Below are the code and all the weights of a small trained network. Each question names an input and a class and asks about switching units off, where a switched-off unit gives its printed mean instead of its output.

import numpy as np


def w(rows, s, z=0):
    codes = np.array(rows[::2]) - 128.0
    scale = np.full(codes.shape[1], s)
    scale[-1] = z or s
    return codes * scale


def norm(h):
    return h / np.sqrt((h * h).mean(-1, keepdims=True) + 1e-5)


def f(y):
    return np.maximum(y, 0)


def log_softmax(a):
    a = a - a.max(-1, keepdims=True)
    return a - np.log(np.exp(a).sum(-1, keepdims=True))


def net(x, mask):
    res = np.array(x, float).reshape(1, 2) / 4 @ E
    u = 0
    for l in range(2):
        y = f(norm(res) @ A[l][:, :-1].T + A[l][:, -1])
        res = res + np.where(mask[u : u + 9], y, B[l][:, -1]) @ B[l][:, :-1]
        u += 9
    return log_softmax(norm(res)[-1] @ U[:, :-1].T + U[:, -1])


A, B = {}, {}
E = w([
[170,63,84,96],'x0',
[131,2,234,125],'x1',
],0.009)
A[0] = w([
[170,46,147,93,18],'0.n1',
[135,27,128,185,51],'0.n2',
[98,109,78,174,8],'0.n3',
[171,179,32,142,56],'0.n4',
[156,201,209,99,185],'0.n5',
[178,33,108,72,44],'0.n6',
[89,68,176,142,20],'0.n7',
[200,4,2,49,1],'0.n8',
[143,165,189,125,88],'0.n9',
],0.0073,0.003)
B[0] = w([
[158,130,140,57,198],'0.n1',
[137,143,119,62,201],'0.n2',
[109,114,102,123,128],'0.n3',
[94,62,65,87,225],'0.n4',
[107,93,96,191,197],'0.n5',
[67,177,199,160,211],'0.n6',
[99,146,91,71,189],'0.n7',
[94,167,129,252,252],'0.n8',
[124,137,115,155,156],'0.n9',
],0.019,0.0048)
A[1] = w([
[130,5,94,140,179],'1.n1',
[91,177,131,79,250],'1.n2',
[124,40,222,147,208],'1.n3',
[161,75,147,117,105],'1.n4',
[156,157,95,131,166],'1.n5',
[165,174,73,133,98],'1.n6',
[113,141,147,201,21],'1.n7',
[140,124,103,144,116],'1.n8',
[90,68,126,185,153],'1.n9',
],0.022,0.0023)
B[1] = w([
[123,173,194,75,210],'1.n1',
[128,161,185,98,214],'1.n2',
[137,92,3,139,254],'1.n3',
[106,165,124,72,151],'1.n4',
[137,95,87,135,163],'1.n5',
[135,78,54,131,184],'1.n6',
[120,155,133,184,227],'1.n7',
[150,128,108,103,164],'1.n8',
[126,146,162,172,250],'1.n9',
],0.026,0.0098)
U = w([
[111,153,14,2,202],'0',
[107,175,68,231,214],'1',
[106,245,221,101,214],'2',
[134,46,138,125,31],'3',
[231,37,171,114,5],'4',
[170,121,169,102,12],'5',
[215,108,157,108,1],'6',
[170,65,176,106,28],'7',
],0.016,0.007)

Each question gives the input, the list of numbers given to net, and the class t.
The units are the neurons (one row each of A and B). Each row of codes is followed by its name. A weight is (code - 128) times the scale printed after its matrix; where a second scale follows, it is the last column's (A, B and U).
mask holds one flag per neuron, layer by layer. A switched-off neuron (its flag False) gives its mean, the last column of its row in B, instead of its output. The means were averaged over made-up inputs and are rounded, as every weight is.
A unit's drop is (log p(t) with every unit on - log p(t) with that unit switched off) / (log p(t) with every unit on - log p(t) with every unit switched off).
The circuit of an input: a set's keep is (log p(t) with only the set's units on - log p(t) with every unit switched off) / (log p(t) with every unit on - log p(t) with every unit switched off). Starting from the 12 units with the biggest drops (on a tie, the unit counted first), units are removed one at a time, each time the one whose removal leaves the highest keep (on an exact tie, the one counted first), for as long as the keep stays at least 0.8.
units of the circuit, in order: the units of the circuit, biggest drop first
unit that matters most: the unit with the biggest drop
top k neurons: the k neurons with the biggest drops, biggest first
top k neurons in layer l: the k neurons of layer l with the biggest drops, biggest first
drop of u: that unit's drop, to one decimal
input [-8,8], class 0: units of the circuit, in order : [1.n3]
input [2,-3], class 2: top 4 neurons in layer 0 : [0.n4, 0.n2, 0.n7, 0.n1]
input [-3,3], class 2: top 2 neurons : [0.n7, 0.n6]
input [0,3], class 2: top 4 neurons : [0.n7, 1.n2, 0.n2, 1.n3]
input [6,8], class 0: top 2 neurons in layer 0 : [0.n1, 0.n2]
input [-4,-6], class 0: top 2 neurons : [0.n8, 1.n7]
input [2,1], class 2: top 2 neurons : [1.n3, 0.n2]
input [-1,3], class 2: top 3 neurons : [0.n7, 1.n2, 0.n2]
input [-2,-1], class 2: top 2 neurons : [0.n8, 1.n1]
input [-3,4], class 0: top 4 neurons : [0.n8, 0.n4, 1.n3, 1.n9]
input [-3,0], class 2: top 3 neurons in layer 0 : [0.n6, 0.n8, 0.n5]
input [-3,6], class 0: drop of 1.n3 : 0.1
input [-3,-7], class 0: drop of 0.n8 : 0.8
input [-3,-6], class 0: unit that matters most : 0.n8
input [0,8], class 0: drop of 1.n9 : 0.0
